Each row has two labels, one from each of two sets.
+4.11; +2.90; +0.85; -0.11; +1.70; -3.04; +0.76; -0.03; +0.30; -0.14; +1.22; +3.25; -0.30; +0.19; +1.34; +0.32; -2.55; +0.87; -1.07; +1.30; +1.55; +0.15; +0.21; -1.24; -0.02; +1.14; -0.04; +1.13; -0.70; +1.08; -1.67; +1.59; +0.41; +0.68; -0.23; -2.62; -1.17; +3.19; -1.50; +0.48; +3.20; -2.85; -0.77; -1.71; +1.82; +2.76; -0.96; -1.09; -3.57; -0.48; -1.52; -1.40; +1.95; +0.68; +0.11; +0.88; +4.29; -1.10; +0.32; -2.96; +0.05; -0.05; -2.39; +2.24; -0.08; +1.44; -0.73; +1.32; -2.92; -3.74; -1.46; -1.02; +1.14	NJ HR
-1.19; +0.34; +0.89; +0.82; +2.02; -3.31; -1.13; -0.41; +0.43; -1.40; +0.45; -0.33; -0.31; -0.34; -0.53; +1.81; -1.25; +0.28; -0.30; +1.41; +1.19; +1.07; -0.59; +1.19; +0.58; +1.68; +0.31; -0.13; +0.11; +1.84; +1.07; +0.79; +0.92; +1.00; -0.18; +1.07; -0.26; +1.39; +0.22; +0.01; -0.99; -0.63; -0.16; +0.12; -0.33; +2.12; -1.87; -0.42; -1.81; -0.49; -0.85; -3.86; +1.77; -1.25; +0.71; +0.87; +1.97; -1.99; +1.23; -0.96; -0.73; +1.21; +1.07; +0.88; +0.82; -0.61; -0.57; -0.77; -1.29; -1.00; -2.20; -1.23; +0.59	NJ TJ
+0.82; +1.13; -0.47; -0.49; +2.13; -0.46; +1.27; +0.01; +0.89; +0.08; +1.01; +0.79; +0.27; -2.10; +0.65; -0.14; -0.88; -0.80; -0.60; +1.23; +0.10; +0.73; -0.42; +0.04; -0.60; -0.04; -1.31; +0.07; -0.49; +1.67; +0.49; -1.47; -0.59; -0.44; -0.50; +0.07; -1.13; +0.82; +0.48; -0.81; -0.18; -0.78; -0.95; -0.95; +1.12; +0.95; -0.31; -1.13; +0.28; -0.62; -1.47; -0.58; -0.31; -1.07; +0.93; +0.19; +1.18; -1.25; -0.45; -1.58; -0.27; -0.92; -0.01; -0.01; -0.75; +0.95; +0.14; +0.71; +0.86; -0.92; -0.36; -1.55; +0.08	MM Rf
-0.80; -0.01; -1.07; -0.66; +1.27; -6.16; +0.89; -0.08; +0.47; +0.03; -0.51; +0.37; -0.19; -1.38; +1.17; +0.64; -0.77; +0.30; -0.25; +0.60; +0.63; +0.74; -0.48; -0.54; +1.12; +0.49; -1.37; +0.68; +0.45; -1.92; -0.58; +1.18; +0.15; +2.32; +0.63; +0.31; +0.17; +0.44; +0.41; +1.37; -0.83; -2.80; -0.56; -0.01; +0.96; +1.42; +0.92; -0.64; -2.24; +0.70; +0.35; -1.15; +3.36; -1.06; +0.93; -0.21; +2.60; -2.44; +1.47; -3.36; -0.07; -0.35; +0.58; -0.23; -0.18; -0.65; +0.15; -0.69; -0.85; -1.01; -3.29; -1.58; +0.38	Lb Rf
+0.45; +2.01; +0.02; -1.95; -0.64; +0.74; -1.90; -0.04; +0.35; -1.41; +1.21; +0.91; +0.26; +0.59; +1.04; +0.19; -0.78; -0.56; -0.03; +0.73; +0.43; +0.60; +0.27; +0.78; -0.62; +0.03; -0.86; -0.65; -1.46; +0.40; -0.24; -0.78; -0.27; -0.35; -0.43; +0.76; -2.73; +1.61; -0.15; +0.31; +0.66; -0.68; +0.17; -0.46; +0.70; +0.40; -0.21; -0.51; -1.00; +0.24; -1.20; +0.03; +1.06; -0.37; +0.54; -0.11; +0.21; -0.73; +1.53; -1.54; -0.39; +0.54; -0.41; +1.38; -0.79; +0.22; -0.52; +0.93; -0.26; -1.21; -1.36; -0.63; -0.10	Ml TJ
+0.39; -1.89; -1.64; -0.56; +0.60; +0.63; +0.54; -0.63; -0.18; -0.81; +0.42; +0.25; -0.53; +0.02; -0.22; -0.26; -2.44; -0.98; -1.45; +1.07; +0.37; +2.79; -0.36; +0.74; -0.80; -0.33; -1.00; +0.74; +1.61; +1.27; +1.00; -1.21; -0.25; +0.52; -0.49; +1.83; -2.46; +1.65; +0.94; -0.21; +0.70; -0.33; -1.45; -1.16; +1.95; +0.73; -0.20; -0.41; +1.09; -0.21; -0.72; +2.67; -0.63; -1.83; +0.11; +1.14; -0.89; -1.03; -0.56; -0.60; -0.93; -0.03; +0.50; -0.04; +0.87; -0.10; -0.44; -0.14; +0.69; -0.72; -0.54; -1.49; +1.20	MM Rf
+1.06; +1.31; -1.25; -0.13; +0.39; -0.24; +0.60; -0.48; +0.24; -0.29; +0.30; +0.25; +0.17; -0.14; +0.17; -0.20; -2.29; -1.42; -0.18; +0.70; +0.87; +0.35; -0.21; +0.61; -0.88; -0.56; -0.13; +0.19; -0.71; +0.71; +0.85; -0.84; -0.53; -0.45; -1.20; +0.61; -2.16; +1.15; +0.37; +0.29; +1.17; -0.49; -1.35; -1.37; +1.89; +0.48; -1.16; -0.60; +0.71; -1.44; -1.02; -0.46; -0.19; -1.12; -0.17; +0.89; +0.14; -0.72; -1.14; -0.79; -0.45; -0.85; -0.45; +2.07; -0.48; -1.44; -0.81; +1.09; +1.17; -1.50; -0.67; -0.46; +0.76	MM HR
+1.10; +0.80; -0.34; -0.08; +1.22; -1.24; -0.01; -0.24; +0.47; -0.57; -1.07; +0.08; -0.19; +0.29; +1.31; +0.22; -1.74; -1.14; +3.07; +0.62; -0.13; +1.64; -0.29; -0.12; -1.23; +0.05; -0.66; -0.08; -0.05; +1.08; -1.81; -0.12; -0.06; -0.21; -1.21; -0.29; -0.68; +1.06; +0.54; +0.14; +0.35; -1.23; -1.35; -2.20; +1.54; +1.22; +0.15; +0.08; -0.31; -1.19; -0.41; -1.20; +1.02; -0.95; +0.06; +0.26; +0.42; -0.94; +0.12; -0.75; -0.54; -0.19; -0.27; +0.93; -0.59; +0.80; -1.10; +0.41; +0.01; -1.54; -0.41; -0.45; +0.63	MM Rf
-1.13; +2.08; -0.45; +0.09; +0.17; -2.96; -1.59; -0.20; +0.90; -1.50; -0.08; -0.13; -0.59; -0.33; +0.15; -0.14; -0.90; -1.30; -0.39; +0.14; +1.20; +1.23; -0.71; +1.52; +1.20; +1.17; -0.93; -1.32; -1.43; +1.42; -0.18; -1.23; +0.09; +0.55; -0.59; +1.79; -1.33; +1.23; +0.20; -0.06; +0.63; -0.45; -1.36; -1.16; -0.15; +1.37; -0.98; -0.96; -0.66; -0.24; -1.45; -0.62; +1.37; -1.50; +1.67; -0.02; +0.35; -1.23; +0.34; -2.30; +0.29; +0.49; +1.16; +1.37; -0.17; -0.50; -0.96; -0.18; -0.58; -2.93; -1.96; -0.82; +0.79	Ml Rf
-0.27; +0.12; -1.19; +0.84; +1.51; -1.98; +1.69; -1.50; -0.09; +0.85; +0.64; -0.64; +0.01; -0.21; -0.03; +0.33; -0.60; -0.73; -1.08; +0.57; +0.92; +2.83; +0.27; -0.39; -0.12; +1.16; -0.88; +0.43; -0.64; -0.16; +1.05; -1.74; +0.04; +0.05; -0.56; +0.38; -0.81; -0.36; +0.55; -0.18; -0.29; -0.15; -0.59; -0.35; +1.35; +1.96; +0.04; -0.83; +0.59; -0.77; -0.84; -0.93; +0.47; -1.01; +0.57; +0.61; +0.53; -2.11; -1.70; +0.02; -0.41; +0.00; -0.08; +0.41; +0.14; +0.27; -0.60; -0.39; +0.01; -1.76; -2.13; -0.97; +1.55	MM HR
-0.29; +1.22; -0.63; +0.13; +2.09; -2.88; -0.02; -0.49; +0.47; -0.62; +0.14; -0.41; -0.30; +0.13; +0.79; -0.46; -2.04; -1.67; -0.15; +0.88; +0.51; +1.85; -0.26; +0.77; +0.35; +0.45; -1.35; -0.43; -0.50; +0.43; +0.20; -0.76; -0.28; +0.48; -0.84; +1.12; -2.45; +0.09; +0.61; +0.38; +0.54; -0.46; -1.18; -0.67; +0.82; +1.99; -0.26; -1.42; -0.07; -0.76; +0.05; -1.37; +1.75; -1.91; +0.35; +1.12; +0.44; -1.34; +0.73; -0.97; -0.71; -0.09; +0.54; +0.05; -0.19; -0.03; -1.58; -0.29; +0.01; -1.59; -1.47; -1.39; +0.63	Ml Rf
-0.87; +1.31; +0.16; -0.97; +0.05; -3.03; +0.22; -0.59; +0.75; -0.99; -0.76; +1.02; -0.18; +0.03; +1.51; -0.35; -1.84; -0.97; -0.09; +0.59; +1.05; +0.79; -0.19; +1.75; -0.11; +0.52; +0.04; -0.51; -0.21; +3.40; +0.63; +0.50; +0.15; +0.59; +0.32; +1.09; -1.80; +2.08; -0.42; -0.28; +0.34; -1.26; -1.13; -1.29; -0.73; +1.33; -1.26; -0.68; -1.98; -0.33; -0.38; -1.06; +2.63; -1.29; +0.93; +0.10; +1.28; -1.09; +1.86; -1.37; -0.06; +0.80; +1.50; +0.68; -0.29; -1.23; -0.50; -0.88; -1.60; -1.96; -2.06; -0.73; -0.01	Lb TJ
+0.22; +0.49; -1.11; +1.72; +1.84; -4.11; +0.24; -0.41; +0.48; +0.08; +0.03; -0.94; -0.22; +0.06; +2.19; +0.06; -1.45; -0.90; -0.62; +0.96; +0.77; +1.46; +0.47; -0.17; -0.75; +0.95; -1.00; -0.66; -0.26; +0.62; +0.82; +0.21; -0.10; +0.34; -0.23; +0.72; -1.11; -0.14; +0.70; +0.59; -0.21; -0.96; -0.98; -0.74; +2.25; +1.67; -0.21; -0.90; +0.24; -0.31; +0.44; -1.46; +2.35; -1.54; +0.60; +0.30; +0.96; -1.47; +0.24; -0.59; -0.79; +0.03; -0.11; -0.20; -0.10; -0.17; +0.00; -0.27; +1.13; -2.26; -2.07; -0.73; +2.51	MM TJ
+0.92; +0.60; -0.02; +0.23; -0.13; -0.02; -1.24; -1.01; -0.47; +0.88; +0.99; +0.45; -0.53; +0.54; +1.55; -0.27; -0.01; -0.34; +0.35; -0.17; +1.59; +0.54; +1.76; +0.29; -0.03; +0.40; -0.72; +0.27; -1.27; -2.00; +0.55; -1.37; -0.92; -0.36; -0.19; -0.23; -1.42; +0.07; -1.18; -0.13; +1.08; +0.56; -0.31; +0.26; +1.12; +0.87; +0.07; -0.29; -1.05; -0.33; -1.14; -0.25; +1.04; +1.19; -0.02; +0.02; +0.58; -1.30; -0.92; -1.22; +0.69; +0.14; -0.73; -0.08; -0.99; +0.27; -0.53; +0.26; +0.39; +0.13; -0.39; -1.23; +0.31	Ml RN
+0.04; -0.35; -1.52; +0.19; +2.28; -2.92; +0.67; -1.29; -0.29; +0.45; -0.06; -1.30; -0.64; -0.06; +0.93; -0.19; -1.64; -0.66; -1.42; +2.04; +1.29; +2.34; -0.27; -0.58; +0.58; +0.62; -2.20; +1.13; +0.00; +0.26; +0.65; -1.75; -0.78; +0.42; -0.57; +1.07; -1.93; -0.38; +0.80; +0.95; +0.08; -0.80; -1.56; -0.38; +2.14; +1.94; +1.49; -0.77; +0.48; -0.88; -0.60; -0.62; +1.18; -3.51; +0.73; +2.36; +0.19; -1.69; -2.04; -0.63; -0.70; +0.39; +0.27; -0.43; +0.31; +0.29; -0.62; -0.39; +1.55; -1.92; -2.76; -2.62; +2.98	MM HR

Each row has two labels, one from each of two sets.
-0.02; -0.13; -0.07; +0.13; -1.09; -0.73; -0.34; +0.37; +0.31; -0.42; -0.17; +0.28; +1.02; +0.72; +1.17; +0.21; -0.18; +0.81; -0.65; +0.08; +0.96; -1.67; -1.02; +1.90; -0.05; -0.14; +0.99; -0.64; +0.37; -2.18; +0.95; +0.26; -0.27; +0.04; -1.36; -1.03; -1.47; +0.44; +0.26; -0.38; -0.94; +0.75; -0.19; +1.26; +0.05; -0.37; +0.39; -0.38; +0.23; -0.20; +0.58; -1.37; +0.30; -0.66; -0.76; -0.46; +0.16; -0.06; -0.17; -0.38; -0.60; +0.45; -0.80; +0.04; +0.50; +1.04; -1.63; +0.83; +0.20; -1.32; -0.48; -1.76; +1.17	J P
-0.08; +0.26; +0.85; +0.53; -1.48; -0.14; +0.03; +0.20; -0.23; -0.36; +0.02; +0.04; +0.39; +1.02; +0.91; +0.54; +0.88; +0.53; -0.23; -0.37; +0.85; -1.47; +0.45; +0.83; -0.38; +0.80; -0.11; -0.51; +0.34; -0.76; +0.98; -0.11; -0.22; +0.27; -0.90; -0.21; -0.96; +0.06; -0.06; +0.63; -0.27; +0.27; +0.54; +0.86; -0.56; -0.45; +0.62; -0.52; +0.07; -0.47; +0.10; -1.13; +1.11; -0.16; -0.46; -0.39; +0.54; -0.06; -0.27; -0.47; -0.07; +0.66; -0.83; -0.21; +0.13; +0.81; -1.34; +0.78; +0.34; -0.85; -0.26; -0.92; +1.06	T B
+0.91; +0.00; -1.12; -0.74; -0.56; -1.91; -0.23; +0.09; -0.27; +0.92; +0.65; -0.35; +0.05; +0.19; -0.62; -0.89; -0.12; +0.58; +1.05; -0.03; +1.01; +1.34; -0.06; -0.03; -0.31; -1.65; +0.26; -0.89; -0.59; -0.92; -0.28; +0.81; +0.82; -0.24; +0.08; +0.17; -0.39; +0.11; +0.03; +0.62; -0.04; -0.09; -0.05; +2.08; +0.22; +1.09; +0.00; +0.40; +0.13; -0.26; -0.15; -0.02; -0.68; -1.10; +0.76; -0.28; -0.75; +0.31; +0.88; +0.34; -0.09; -0.33; +0.02; +0.17; -0.12; +0.40; -0.03; -0.57; -0.64; +0.07; +0.49; -0.10; -0.51	G P
+1.58; +0.34; -1.22; -0.25; -1.07; -0.75; -0.44; +0.43; -0.41; +0.55; +0.58; -0.18; +0.94; +1.75; +0.15; +0.10; +0.57; +0.75; +0.85; -0.50; +1.91; -0.03; -0.40; +0.59; -0.23; -1.52; +0.80; -0.79; -0.15; -2.44; +0.49; +0.14; +0.51; +0.51; -1.19; -0.36; -0.90; +0.72; -0.17; -0.25; +0.00; +0.09; +0.77; +1.74; -0.74; +0.58; +0.86; +0.29; +0.24; -0.46; +0.90; -0.28; -0.42; -1.06; -0.53; -0.17; +0.61; -0.52; +0.03; +0.23; -0.34; -0.14; -0.36; +0.11; +0.56; +1.23; +0.33; +1.63; +0.52; -0.41; -0.09; -1.18; -0.13	F P
+0.26; -1.34; +0.35; -1.26; -0.64; -2.19; +0.20; -0.01; -0.56; +0.81; +0.19; -0.38; +0.25; -0.45; -0.74; -0.16; -0.71; +0.38; +0.61; -0.60; +1.35; +1.64; +0.44; +0.42; -0.39; -0.36; -0.51; -1.20; +0.06; -1.90; -0.89; +0.63; -0.04; -0.50; +0.02; -1.43; -0.58; -0.73; -0.25; +0.92; -0.79; +0.40; -0.46; +1.15; -1.04; +0.51; +0.28; -0.15; -0.02; -0.62; -0.47; -0.16; -0.18; -0.30; +0.52; -0.87; -1.69; -0.16; +0.03; +0.20; -0.44; +0.82; -0.64; -0.75; +0.71; +0.99; -1.69; -0.14; -0.09; -0.41; +0.31; -0.30; +0.23	G B
+0.26; +0.04; -1.56; +0.51; -1.85; -0.36; -0.41; +0.64; +0.10; -0.50; +1.14; -0.03; +0.92; +0.62; +1.28; +0.85; +0.24; +0.88; +0.18; -0.44; +0.95; -1.29; -0.83; +1.51; -0.51; -0.26; +0.80; -0.35; -0.15; -2.82; +1.00; +0.32; -0.12; +0.93; -1.37; -0.23; -2.08; +1.08; +0.38; -0.35; -1.16; +0.01; +0.40; +1.25; -0.28; +0.15; +0.33; -0.07; +0.30; -0.40; +0.34; -1.44; +0.25; -1.19; -0.20; -0.33; +1.16; +0.36; +0.14; -0.43; -0.58; -0.01; -1.35; +0.17; +0.23; +1.37; -1.55; +1.56; +0.75; -0.91; +0.22; -1.85; +0.84	J P
